Below is a small trained network, with its code and all its weights. Each question gives an input and a class and asks what happens when units are switched off, that is, made to give their printed mean instead of their output.

import numpy as np


def w(rows, s, z=0):
    codes = np.array(rows[::2]) - 128.0
    scale = np.full(codes.shape[1], s)
    scale[-1] = z or s
    return codes * scale


def f(y):
    return y / 2 * (1 + np.tanh(0.7978845608 * (y + 0.044715 * y**3)))


def log_softmax(a):
    a = a - a.max(-1, keepdims=True)
    return a - np.log(np.exp(a).sum(-1, keepdims=True))


def net(x, mask):
    res = np.array(x, float).reshape(1, 5) / 4 @ E
    y = f(res @ A[0][:, :-1].T + A[0][:, -1])
    res = res + np.where(mask, y, B[0][:, -1]) @ B[0][:, :-1]
    return log_softmax(res[-1] @ U[:, :-1].T + U[:, -1])


A, B = {}, {}
E = w([
[119,153,161,247,152,104],'x0',
[119,171,81,148,21,139],'x1',
[131,188,228,113,118,195],'x2',
[90,49,190,139,70,126],'x3',
[66,109,76,151,167,224],'x4',
],0.011)
A[0] = w([
[112,92,75,162,129,76,103],'N0',
[154,131,196,115,165,160,62],'N1',
[100,159,98,153,62,157,64],'N2',
[91,112,106,152,160,184,48],'N3',
[140,150,160,129,128,169,33],'N4',
[132,37,181,131,150,129,94],'N5',
[151,211,82,127,135,129,93],'N6',
[182,146,164,122,107,53,72],'N7',
[143,135,157,251,172,119,68],'N8',
[148,94,79,155,117,103,60],'N9',
[137,117,117,132,129,122,46],'N10',
[144,104,116,17,117,158,2],'N11',
[103,164,146,203,124,100,60],'N12',
[119,153,158,121,129,150,42],'N13',
[128,97,155,107,216,110,16],'N14',
[87,132,116,108,137,152,49],'N15',
[138,84,68,134,158,85,93],'N16',
[122,85,82,150,130,116,60],'N17',
[88,114,105,169,150,191,77],'N18',
[88,76,164,134,106,122,20],'N19',
[79,104,110,136,187,191,113],'N20',
[87,153,90,148,101,174,89],'N21',
[127,109,105,128,136,110,62],'N22',
[105,100,105,133,147,83,73],'N23',
[170,197,111,115,165,122,146],'N24',
[156,157,116,109,212,118,77],'N25',
[153,161,103,147,50,123,15],'N26',
[99,199,175,123,106,162,70],'N27',
[172,127,171,108,156,50,80],'N28',
[160,167,103,128,153,134,32],'N29',
[154,167,94,129,161,120,55],'N30',
[161,148,146,116,114,78,15],'N31',
[143,167,171,139,112,194,114],'N32',
[128,138,140,182,139,127,57],'N33',
[112,91,121,132,191,176,97],'N34',
[77,68,190,129,85,101,106],'N35',
[75,87,141,141,42,122,68],'N36',
],0.016,0.0093)
B[0] = w([
[97,168,174,84,199,103,218],'N0',
[132,195,139,115,175,91,185],'N1',
[227,174,129,163,128,117,194],'N2',
[107,113,151,116,63,106,193],'N3',
[79,201,136,99,140,123,150],'N4',
[146,192,94,200,152,178,210],'N5',
[79,102,132,187,128,182,210],'N6',
[108,85,179,103,33,63,204],'N7',
[167,70,49,65,131,178,251],'N8',
[104,178,155,107,162,114,176],'N9',
[85,254,98,102,84,146,117],'N10',
[161,75,21,48,130,201,205],'N11',
[142,101,44,73,135,183,195],'N12',
[87,187,126,106,135,124,141],'N13',
[226,224,108,178,116,114,181],'N14',
[98,126,114,107,69,135,140],'N15',
[111,160,167,100,176,129,220],'N16',
[94,182,166,95,147,114,176],'N17',
[104,87,159,115,48,77,215],'N18',
[77,168,120,149,88,187,164],'N19',
[124,89,154,133,72,84,243],'N20',
[180,126,146,149,88,79,199],'N21',
[120,173,143,105,129,142,137],'N22',
[116,186,140,102,155,122,164],'N23',
[84,89,152,169,130,171,216],'N24',
[113,160,108,188,133,177,192],'N25',
[229,192,100,168,103,101,177],'N26',
[106,183,161,93,188,91,203],'N27',
[145,106,146,128,41,78,200],'N28',
[85,167,120,140,98,176,149],'N29',
[81,150,132,150,120,175,165],'N30',
[95,140,137,115,58,118,152],'N31',
[89,155,172,93,203,82,216],'N32',
[123,153,67,71,92,172,159],'N33',
[176,133,139,142,73,75,210],'N34',
[76,101,139,161,129,180,229],'N35',
[110,136,121,172,153,171,208],'N36',
],0.014,0.011)
U = w([
[106,103,140,115,73,95,114],'0',
[95,152,147,86,180,116,117],'1',
[136,99,66,64,130,172,103],'2',
[170,156,113,178,127,126,195],'3',
[73,121,126,188,127,180,77],'4',
[153,7,161,157,208,105,254],'5',
[137,91,122,138,161,109,79],'6',
],0.021,0.017)

Each question gives the input, the list of numbers given to net, and the class t.
The units are the neurons (one row each of A and B). Each row of codes is followed by its name. A weight is (code - 128) times the scale printed after its matrix; where a second scale follows, it is the last column's (A, B and U).
mask holds one flag per neuron, in row order. A switched-off neuron (its flag False) gives its mean, the last column of its row in B, instead of its output. The means were averaged over made-up inputs and are rounded, as every weight is.
A unit's drop is (log p(t) with every unit on - log p(t) with that unit switched off) / (log p(t) with every unit on - log p(t) with every unit switched off).
The circuit of an input: a set's keep is (log p(t) with only the set's units on - log p(t) with every unit switched off) / (log p(t) with every unit on - log p(t) with every unit switched off). Starting from the 12 units with the biggest drops (on a tie, the unit counted first), units are removed one at a time, each time the one whose removal leaves the highest keep (on an exact tie, the one counted first), for as long as the keep stays at least 0.8.
units of the circuit, in order: the units of the circuit, biggest drop first
most important unit: the unit with the biggest drop
top k neurons: the k neurons with the biggest drops, biggest first
drop when u is switched off: that unit's drop, to one decimal
input [2,7,-3,-8,6], class 4: top 3 neurons	[N6 N24 N30]
input [-6,-7,0,7,-4], class 3: units of the circuit, in order	[N5]
input [-6,-2,1,6,6], class 0: top 4 neurons	[N20 N8 N34 N12]
input [2,-7,6,-4,0], class 3: top 2 neurons	[N14 N25]
input [4,-8,1,6,4], class 3: top 2 neurons	[N5 N14]
input [-7,0,-3,8,-5], class 4: top 2 neurons	[N35 N8]
input [4,-2,0,5,-1], class 4: top 3 neurons	[N11 N35 N5]
input [7,-8,2,-1,-1], class 3: top 4 neurons	[N14 N11 N5 N1]
input [7,-1,8,1,7], class 1: top 3 neurons	[N32 N27 N1]
input [6,0,-6,-6,5], class 1: top 3 neurons	[N0 N16 N11]
input [-5,6,1,-7,6], class 4: top 2 neurons	[N6 N24]
input [1,8,-4,5,8], class 0: top 3 neurons	[N18 N3 N5]
input [-4,-3,-2,-6,-7], class 0: top 2 neurons	[N7 N28]
input [0,-4,-5,-6,4], class 4: most important unit	N25
input [-4,-6,-6,5,0], class 1: top 2 neurons	[N16 N0]
input [8,-4,2,8,2], class 2: top 2 neurons	[N8 N12]
input [7,-7,0,-1,-6], class 2: top 3 neurons	[N8 N12 N33]
input [-5,-8,-4,8,-1], class 3: drop when N14 is switched off	1.0
input [5,0,5,-3,-6], class 0: drop when N7 is switched off	0.9
input [-5,0,3,6,5], class 4: drop when N35 is switched off	0.7
input [4,8,7,-3,8], class 0: drop when N27 is switched off	0.0
input [-1,7,-1,4,5], class 3: units of the circuit, in order	[N2]
